Below are the code and all the weights of a small trained network. Each question names an input and a target symbol and asks about switching units off, where a switched-off unit gives its printed mean instead of its output.

import numpy as np


def w(rows, s, z=0):
    codes = np.array(rows[::2]) - 128.0
    scale = np.full(codes.shape[1], s)
    scale[-1] = z or s
    return codes * scale


def norm(h):
    return h / np.sqrt((h * h).mean(-1, keepdims=True) + 1e-5)


def f(y):
    return np.maximum(y, 0)


def softmax(a):
    e = np.exp(a - a.max(-1, keepdims=True))
    return e / e.sum(-1, keepdims=True)


def log_softmax(a):
    a = a - a.max(-1, keepdims=True)
    return a - np.log(np.exp(a).sum(-1, keepdims=True))


def net(x, mask):
    ids = ['βδεθμπσ'.index(c) for c in x.split()]
    T = len(ids)
    res = E[ids] + P[:T]
    u = 0
    for l in range(2):
        q, k, v = (norm(res) @ M[l].T for M in (Q, K, V))
        z = softmax(np.where(np.tri(T) > 0, q @ k.T / 2**0.5, -1e9)) @ v
        res = res + np.where(mask[u], z, O[l][:, -1]) @ O[l][:, :-1]
        u += 1
        y = f(norm(res) @ A[l][:, :-1].T + A[l][:, -1])
        res = res + np.where(mask[u : u + 8], y, B[l][:, -1]) @ B[l][:, :-1]
        u += 8
    return log_softmax(norm(res)[-1] @ U[:, :-1].T + U[:, -1])


Q, K, V, O, A, B = {}, {}, {}, {}, {}, {}
E = w([
[132,128,86,121,159],'β',
[118,137,94,130,183],'δ',
[116,50,216,78,5],'ε',
[144,135,123,154,161],'θ',
[106,111,101,138,158],'μ',
[132,181,104,136,149],'π',
[73,138,137,133,179],'σ',
],0.03)
P = w([
[79,121,209,134,2],'0',
[48,170,121,131,217],'1',
[74,155,117,114,239],'2',
[116,155,121,81,253],'3',
[122,145,128,59,220],'4',
[139,145,109,67,221],'5',
],0.0075)
Q[0] = w([
[168,13,182,83,11],'L0H0',
[186,207,144,254,129],'L0H0',
],0.0098)
K[0] = w([
[161,198,106,135,252],'L0H0',
[69,69,120,103,134],'L0H0',
],0.014)
V[0] = w([
[89,70,3,78,78],'L0H0',
[101,47,190,172,116],'L0H0',
],0.013)
O[0] = w([
[7,163,154,4,184,255],'L0H0',
[171,37,99,82,38,90],'L0H0',
],0.011,0.0049)
A[0] = w([
[145,145,187,85,80,90],'L0N0',
[232,115,80,65,167,59],'L0N1',
[172,178,87,88,91,61],'L0N2',
[152,156,180,122,2,2],'L0N3',
[76,127,167,41,119,153],'L0N4',
[196,23,76,186,111,109],'L0N5',
[151,188,71,69,141,124],'L0N6',
[114,113,66,209,96,123],'L0N7',
],0.014,0.0083)
B[0] = w([
[95,58,141,62,141,144],'L0N0',
[22,205,175,58,118,182],'L0N1',
[42,62,115,100,232,136],'L0N2',
[3,117,192,85,140,144],'L0N3',
[182,63,99,142,66,255],'L0N4',
[188,134,245,77,211,209],'L0N5',
[46,139,144,154,194,211],'L0N6',
[160,183,192,96,151,165],'L0N7',
],0.011,0.0095)
Q[1] = w([
[19,140,188,219,134],'L1H0',
[249,33,89,120,23],'L1H0',
],0.014)
K[1] = w([
[140,143,199,224,11],'L1H0',
[96,231,196,141,246],'L1H0',
],0.013)
V[1] = w([
[155,1,70,104,216],'L1H0',
[69,138,84,85,195],'L1H0',
],0.0081)
O[1] = w([
[163,6,124,207,128,146],'L1H0',
[119,129,147,195,78,254],'L1H0',
],0.018,0.0051)
A[1] = w([
[145,132,104,69,163,132],'L1N0',
[119,132,122,216,138,35],'L1N1',
[147,141,154,157,198,166],'L1N2',
[125,79,142,108,116,102],'L1N3',
[121,181,134,192,145,17],'L1N4',
[155,199,94,120,106,107],'L1N5',
[157,97,179,119,109,166],'L1N6',
[253,152,83,152,122,2],'L1N7',
],0.024,0.0054)
B[1] = w([
[137,128,163,103,72,202],'L1N0',
[116,118,175,236,126,189],'L1N1',
[140,104,124,149,71,251],'L1N2',
[166,128,79,68,125,179],'L1N3',
[132,99,124,152,103,198],'L1N4',
[173,211,60,107,16,158],'L1N5',
[106,154,129,108,204,197],'L1N6',
[159,103,27,114,248,151],'L1N7',
],0.018,0.011)
U = w([
[93,83,11,129,130,122],'β',
[12,197,113,127,198,138],'δ',
[157,166,90,145,228,211],'ε',
[102,91,165,99,54,51],'θ',
[155,180,254,135,158,4],'μ',
[135,215,82,134,78,214],'π',
[96,112,166,218,114,243],'σ',
],0.0096,0.0031)

Each question gives the input, a string of symbols that net reads in full, and the target symbol t.
The units are the heads (2 rows each of Q, K, V and O) and the neurons (one row each of A and B). Each row of codes is followed by its name. A weight is (code - 128) times the scale printed after its matrix; where a second scale follows, it is the last column's (O, A, B and U).
mask holds one flag per unit, layer by layer, with each layer's heads first. A switched-off unit (its flag False) gives its mean, the last column of its rows in O or B, instead of its output. The means were averaged over made-up inputs and are rounded, as every weight is.
A unit's drop is (log p(t) with every unit on - log p(t) with that unit switched off) / (log p(t) with every unit on - log p(t) with every unit switched off).
The circuit of an input: a set's keep is (log p(t) with only the set's units on - log p(t) with every unit switched off) / (log p(t) with every unit on - log p(t) with every unit switched off). Starting from the 12 units with the biggest drops (on a tie, the unit counted first), units are removed one at a time, each time the one whose removal leaves the highest keep (on an exact tie, the one counted first), for as long as the keep stays at least 0.8.
units of the circuit, in order: the units of the circuit, biggest drop first
top k neurons: the k neurons with the biggest drops, biggest first
top k neurons in layer l: the k neurons of layer l with the biggest drops, biggest first
input π δ δ π β, target π: units of the circuit, in order : (L1H0 L0H0 L1N5)
input δ μ β β, target σ: units of the circuit, in order : (L1H0)
input π μ δ δ δ β, target π: units of the circuit, in order : (L0H0 L1H0 L1N5)
input π δ δ δ β π, target π: units of the circuit, in order : (L1H0 L1N5 L0H0)
input π δ μ, target π: units of the circuit, in order : (L0H0 L1H0 L1N5)
input σ δ δ β δ β, target μ: top 2 neurons in layer 0 : (L0N5 L0N1)
input δ β ε θ μ, target ε: units of the circuit, in order : (L0H0 L1N6 L0N5 L1N2)
input π β μ δ, target π: units of the circuit, in order : (L0H0 L1H0 L1N5)
input δ π ε β, target θ: top 2 neurons in layer 1 : (L1N0 L1N6)
input θ π δ θ, target ε: units of the circuit, in order : (L0H0 L1N7 L0N5)
input δ δ θ π ε, target δ: units of the circuit, in order : (L1N6 L1N2 L1N0)
input δ ε μ, target ε: top 2 neurons in layer 0 : (L0N5 L0N6)
input π δ π, target π: units of the circuit, in order : (L1H0 L1N5)
input ε σ β, target β: units of the circuit, in order : (L0H0)
input σ π θ δ σ, target μ: top 3 neurons in layer 0 : (L0N5 L0N4 L0N7)
input ε ε μ ε σ δ, target β: top 2 neurons : (L1N3 L0N3)
input δ μ π π ε, target δ: top 3 neurons : (L0N3 L1N6 L1N2)
input θ σ β δ, target ε: top 2 neurons in layer 1 : (L1N7 L1N6)
input ε δ δ, target θ: top 2 neurons in layer 1 : (L1N0 L1N6)
input θ β δ π β, target ε: top 2 neurons : (L1N7 L0N5)
input μ δ θ μ β π, target β: top 2 neurons in layer 0 : (L0N4 L0N5)
input π δ θ, target π: top neuron : (L1N5)
